Each row is followed by its class.
[ -4   3  -4   3 -10 -32  -1 -24   9  -9  -6 -23  -3  15  11  -8  17  20
  12  11  40  -9  -7   8  15   0 -19 -10 -11  25   3  -1  26 -11  -7] => k890
[ -5   7  -7  -2 -30 -38  -1   6  18   6  -6  -4   8  -3   0  12   9  -9
  21 -19  19  18  12 -11  20 -10 -14  -7   7  10  16  -8  10   8   7] => k940
[ -4   0 -20  12  -7  -6  39 -10 -15 -30 -14 -42 -11 -21 -21  15  -4   8
 -13  -8  35  -9 -12  10  -3  10 -21   7  18  14  -4  -5  18  12 -17] => k890
[-14   8 -15  19 -31 -20  -3  37   0 -10 -11   4  13 -47 -11  12 -11   1
  19   5  51 -11   2   7  26 -16  -7   7  16   4  -1  -2  21  -6 -24] => k677
[-14 -25 -12  11  45  -9  75  16 -37 -25   9  -7   0 -18   4 -15 -14  -2
 -24  32 -20 -64 -20 -10 -51 -12 -23   2 -51  13 -13   6  10   2   7] => k940
[-18 -12  10  58 -36  16   1 -41  14 -61 -53 -38  -2 -32   7   2  47  42
  67   0  31 -53 -18 -24  17  10 -57 -10 -23  48  20  35  44  13  -6] => k820
[ 37   8  14   2 -17 -32  -8  33  39  29  15  29  18   3   8  -7   2  -6
  32  19  12  23  27  -1  22 -36  25  19  19  -1   9   5  43   0 -25] => k273
[ 12   6  -9   9 -21  -8   2  17 -14  -2 -39 -33 -12   3  20  11 -19  16
 -10   2  64 -15 -22  -3 -30   8 -10 -27  29  32   0  17  39   9  19] => k633
[ 21   5  37  45  -4 -31   4  22  -6  11  -4 -36  14 -15  -8  -6 -34  -7
  20 -31  26  22   3   6 -33  18  29  -6  21   1  -1 -10  19  -4   1] => k366
[-25  -4 -23 -28  16  -5   5  -9   3 -13  11  -7 -11   4 -19 -23  57  -7
  -2  -1 -34  24  -5   4  30   4  24  24 -21 -18  -7  -7 -11  23 -27] => k940
[-34  -3   3 -12  33 -20   4 -49  16   3  30 -10 -16  31 -13 -37  56  10
 -23  45   3  22 -28  33 -11  16  31   4 -31  11 -53   7 -44 -58 -29] => k366
[-19   2 -56  29  13  43  53  21 -63 -57 -35 -25 -42  33  40   2 -21   9
 -25  -4   0 -48 -53   0 -17  51  58  58   3   6 -79 -25 -20  19 -34] => k890
[  4 -24  39  14 -18 -67 -19 -63 -13 -30 -31   3  -7   3  31  17   9  13
  34 -68  -5 -25 -21  20  -4   3  28  -2  -6  41 -29  -5  15  22  13] => k940
[ -5   3   6  27 -43   8  11   5 -55  -5 -10 -26  12  27  -7  10 -23  22
  -3  14  34 -16 -12  -9   2   5 -10   2   6  12  37  -7  42  19  37] => k633
[-12  18  10   3 -15 -29  13 -22 -17  -4 -74  13   1   3  12   3 -12  35
  11  27  27 -38 -27  18   1  11  36 -38  33  36 -37  -1  11 -28 -19] => k890
[  0  37 -53  -4 -37  -6  26  29 -10 -28  -5 -15  33 -21   0   8 -33  17
 -18  27 102 -24 -26 -31  15 -27 -44   9  28  15  13   8  66 -44 -17] => k940
[-12  10   9 -27 -13  -8 -33   9 -27  17  -3  -7  18  -2  -7  20 -11  21
  29 -19   3  16  -5  -7  29  12  15 -14 -55 -28  29  -1  48 -11   0] => k820
[ 14 -17  10 -29  25 -19  -4  61 -23  13   1 -34  -2  -2   8  13 -22 -32
  13 -42 -27  15   1 -14  -9 -14  19  13  -9 -42  28  -2  -4  34  30] => k940
[ 20   3   4   7   7 -13  -3  36  -4  18   0 -33   2   3  -8  10 -10 -20
  -6  11  14  21  18 -39 -13   9 -10 -19  -6 -16  29 -19  57  30  24] => k940
[-27 -18  15  51  10  -4  10  -5 -60 -22 -26   5  19   4   2   6 -22   2
   5 -28  -1 -28  -3 -17 -30  26  14  -6   3  -1 -35 -37  -2  14  -1] => k366
[ 21  -6   8  17 -21 -31   9 -82  -3 -10   4 -22  17  38  20  24 -20  33
  -2   3  12 -52  20 -27  -4  -5 -53 -23 -72  56 -15 -21 108  11  20] => k940
[ 23  -6  20  11   3   8 -52 -20  30  23  -8  29  17 -18  30 -39  75 -12
  47  21   4  26  -4   6   9 -26   8   6  25   0  40  19 -22  40   0] => k273
[ 14 -10  -8  -8   7 -14   5  -3 -15 -13  16  -8 -15  38  39  18 -22 -19
 -41  29  13   2   4  26  16  24  33  23  41 -15 -14 -26   3  51 -31] => k820
[-14  -3   4  17 -21 -36   2  20   4  -5  16 -33 -30  -2  10   2  24   4
  38 -26   0   6   5  12  29  13  -1  42 -42  10  -5 -13  -5   7   6] => k677
[  4 -10 -17  -9  -6  -4  35  29 -15  12   5  25  -1 -25 -23  31 -42 -25
 -41  -8  19   5  22  22 -13  13  -2 -21  48   2   8 -14 -27  42 -17] => k273
[-23 -35  31  -8   6 -46 -18 -24   5 -52  21 -29   2  37   0 -22  42   7
  16  51  -8 -26 -12  16  43 -27  14  15 -26   1  19  17 -12   5  -3] => k940
[ -1  39  26   2 -19 -13  -3   2 -50  26 -58 -15 -10 -23  25  31 -18  13
  24 -48   4  12 -18 -13 -42  42  16 -17  17  26  -7 -29  41 -16  80] => k183
[  6   5  -1  21   1   6  25  54 -29  19  -7   2  14 -28  13  14 -26 -23
   0  28  -8  -8  21 -23 -13  11 -16  -7  28  -5  37 -24  39  51  33] => k183
[-47 -15 -48  -7 -32   9  34  32 -37 -25 -27  -2  10 -16 -18  14  -7   6
 -21   3  57 -31 -10   9  21 -12 -29 -13  48  14  14  10  -2  41 -17] => k633
[-23  17  10  -4 -10 -32 -17  30 -10  16 -20  10  35 -27 -17 -14 -41  27
  29  -3  24 -22   2  13   9 -19  25 -22 -36 -10 -21  -8  26 -49 -23] => k677
[  6  28 -35   8 -16  41   6  33 -17   4   5 -56   5  -1   0  -1  -5  -4
  -7  10  52  22   2 -32   5  29 -31   3  10   8  37  -2  19  -1  16] => k366
[   0  -62   30   24   14    3    6   20   11    8   32  -27    6  -35
  -34    0   33    1   60    2  -33  -35    5   -7   12  -47  -23   35
 -114   -2   23   37   70   15    1] => k677
[-39 -27   4 -30  35 -51  -3  24  -5 -18 -14  30  -8  -7  28   8   8  -4
  18   6 -12 -24 -25  29   0 -33  67  -1 -17 -23 -67  19  -8 -12 -40] => k820
[ 20  13   0  20  -4  17 -25  32 -11  18  23 -42   5 -38 -14 -12  -4   0
  26   3   0  12  21 -15  12   6 -11  -3 -68 -15  47  -3  61  30  19] => k677
[-43 -24  18 -18  -5 -65 -11  19 -12  14 -17  49  21   7  20   3   9   4
  39 -11  30 -26   5  17  18 -41  22 -22  13   5 -28 -11 -18  14  -6] => k273
[ 36  22  13  16  -9  14   8   4  25  29  14   9   5   6 -28 -29  -1  15
  14  21 -18  12  22 -18   6  -5  -2 -19 -17 -10  15   5  40   6 -18] => k273
[  6  15 -20  40 -37  30  18  29 -45   8   3 -14  -9  -9 -24  21 -42   5
 -16 -23   7  16  -1 -24 -32  34 -15 -20 -33   2  31  -4  40  18  36] => k633
[ 15  18   0  25 -17   8  40   9 -15  -6   4   3  -7   6 -10  14 -40  14
  -7  17 -19  -9   1 -12   7  22   0   4 -12 -16   1  -6  34  -5 -23] => k820
[-39 -19  18  14   1  17  -5 -22 -19 -18   0 -16  24  15 -26  -4   3   7
  15   7 -21 -19 -10   9  10 -21  31  25 -12 -21 -31 -16  22  11  -5] => k183
[-19   2  -1 -10 -35 -39  19  25 -16  12 -25  22  -3  19 -12   9 -21  14
  -7 -36  29   5   9   8   2  15  -9 -22  35  23   8 -11   9 -16   4] => k633
[-13 -16 -33  51  -6   0  74 -28  15 -38  -6   9 -11  17  29  29 -26  -2
 -36  40  12 -51   5   4 -22  14 -33  24  23  26 -69 -22 -10  18 -56] => k820
[-19   8 -13 -15 -35 -16  30  34 -27  10 -30  -3 -11  18 -13   7  -3  27
  -8 -12  46  -5 -11  -5   7  22 -24 -14  22  31  23   2  25 -21  15] => k633
[-32 -24  38  -3  44 -33   2  20 -29  48 -24 -20  20  17 -19 -15 -26  10
   6 -42  13   5  -9  15 -58  44  49 -28 -44  -2 -46 -33   6 -34  -5] => k366
[  7  -2 -39 -29  33  24  19  66 -19  36  42  14 -35  15 -20 -32  -5 -20
 -46  -1 -46  35  -5  -3 -11  10  19 -17 -35 -53  16  16  -9  33 -12] => k633
[ 12 -18  14  48  -5  61 -50  -8  28   8   6  -2  15  17 -21 -56  63  -7
  34  44  24   7  -2 -24  27 -31  12 -10  12 -25  24  18  33  68 -22] => k273
[-20 -12 -22   1 -29 -19 -14  39 -33 -21  25 -39 -13   6  17  12  -7   3
   6 -28  60   6 -24   5  -6  -4  -8   9 -38  16  30  22  19   1  45] => k633
[ -2 -27  20 -27   8 -57  19  13   4  18 -16  12   0  11   4  27   6 -12
  15   2   6   1  12  22   1 -27  24  10  13  20 -11  -3  31 -19   0] => k890
[ 47  -7  39  14 -18 -23  -5  -9  30  37  17 -17  10  23 -15  -5 -20  24
  21 -11  14   2  16  -2   4   6 -22 -14 -29  10  28   2  45  11  -8] => k273
[-35 -39  23 -12 -15 -56 -26  -2  10  -5  20  43  24 -37 -30  -1  53   0
  42 -20  -5   5   8  16  60 -26 -12  -3  -6   0  39   9  36  23 -13] => k183
[  3  -4 -20  12   2  32  16   8 -42  -3  26 -23 -16  21 -20   7 -10 -19
 -32 -10  -8   2  -5 -47  -4  13 -39 -11 -23 -32  28 -18  17  48  32] => k940
[-23 -31   1  -2   9 -22  32 -36 -45 -21  15 -41 -21  -1 -18  33  30  26
 -18 -10  54 -38 -17 -25 -14  20 -72 -20 -59  56  -4   8  82 -18  34] => k366
[ 18  -1  13   6  -9  -9   4  46  -4  29  21   6   9 -15 -43  -6 -17 -17
   5 -12  -3  31   0 -22   2   0   2 -17 -22 -26  56   8  41  -3  11] => k940
[-35 -12 -10   7  -3  -7  41   9 -29  16 -45   0  -3   6  35  25  -7   1
 -24  37  81 -54 -29  -3 -35   8 -24 -20  56  55 -40 -18  36   6  33] => k183
[ -4  16   5  40 -22  16 -11   0 -23 -10 -27 -40   2 -14   9   3 -25  13
  15  13  38 -27  -7   4 -11  11  17   0 -10  18 -18 -14  27   4  13] => k677
[-22   3  14 -32  -4 -20  -5  14 -52  15 -21  32   4  -4 -30  19 -16  12
 -15 -35  40   8 -23  12 -11  14  29 -21  28 -11 -12 -16  -5 -28   4] => k273
[-46  -3 -24   7  23  66  11   8 -42  22  17 -37  -6 -45 -30 -14  46 -10
  24  -3 -38  11 -42  -8 -15 -22  33  14 -76 -40 -21  13  31  52  31] => k183
[-15  -8 -15  35   6  81  13 -17 -37   6 -30 -19   1  11 -21 -22  22  11
  20 -25 -23 -21 -31 -30   0   7  33   7 -23 -14 -49   4  32  38 -24] => k366
[  0   3  -4  17  -4 -10  13  32  -6  32 -19   6  18  -6   0  -4 -26  -4
  21  -9  23  -4   7 -14 -15 -11 -17 -32  -8  -3  18  -8  25  -1   8] => k890
[  3 -30  19  47 -24  15  -5  33   5   4  -8   2  27 -18 -23  -1  -4   9
  50 -11  29 -19  -4 -16  -1 -10  -3   5 -23   6  27  17  31  20 -12] => k273
[-44 -35  -3 -21 -15 -47  30  18 -37  -4   6  16 -40   2   7  42  24  19
  -2  -6  67 -32 -49  14  -9  19 -13  -2 -40  58 -14  21  -8 -38  32] => k273
[  2  -3 -28   9  -3  23  32  57 -37  20   7 -36  -3 -26   1   7 -40 -16
  -4 -28  33  -7  -9  -9 -12  16  -6 -24  -6   4  20  13   8  37  14] => k366
[ -5   8 -13  -2  -7  40  18  32 -38  -3 -58  -3  -2 -18  -5  -8 -10  -1
  -4   0  34 -40 -15  -3  19 -14   6   4  82  -7 -16  -5   5  24 -16] => k677
[ 30  12 -18  21 -52  31  -5  53  23  17   0 -10  23 -53 -15   5  -9   7
  45  -1  71   6 -12 -19  15 -23 -24  -4  -4  21  63  50  51   1   0] => k273
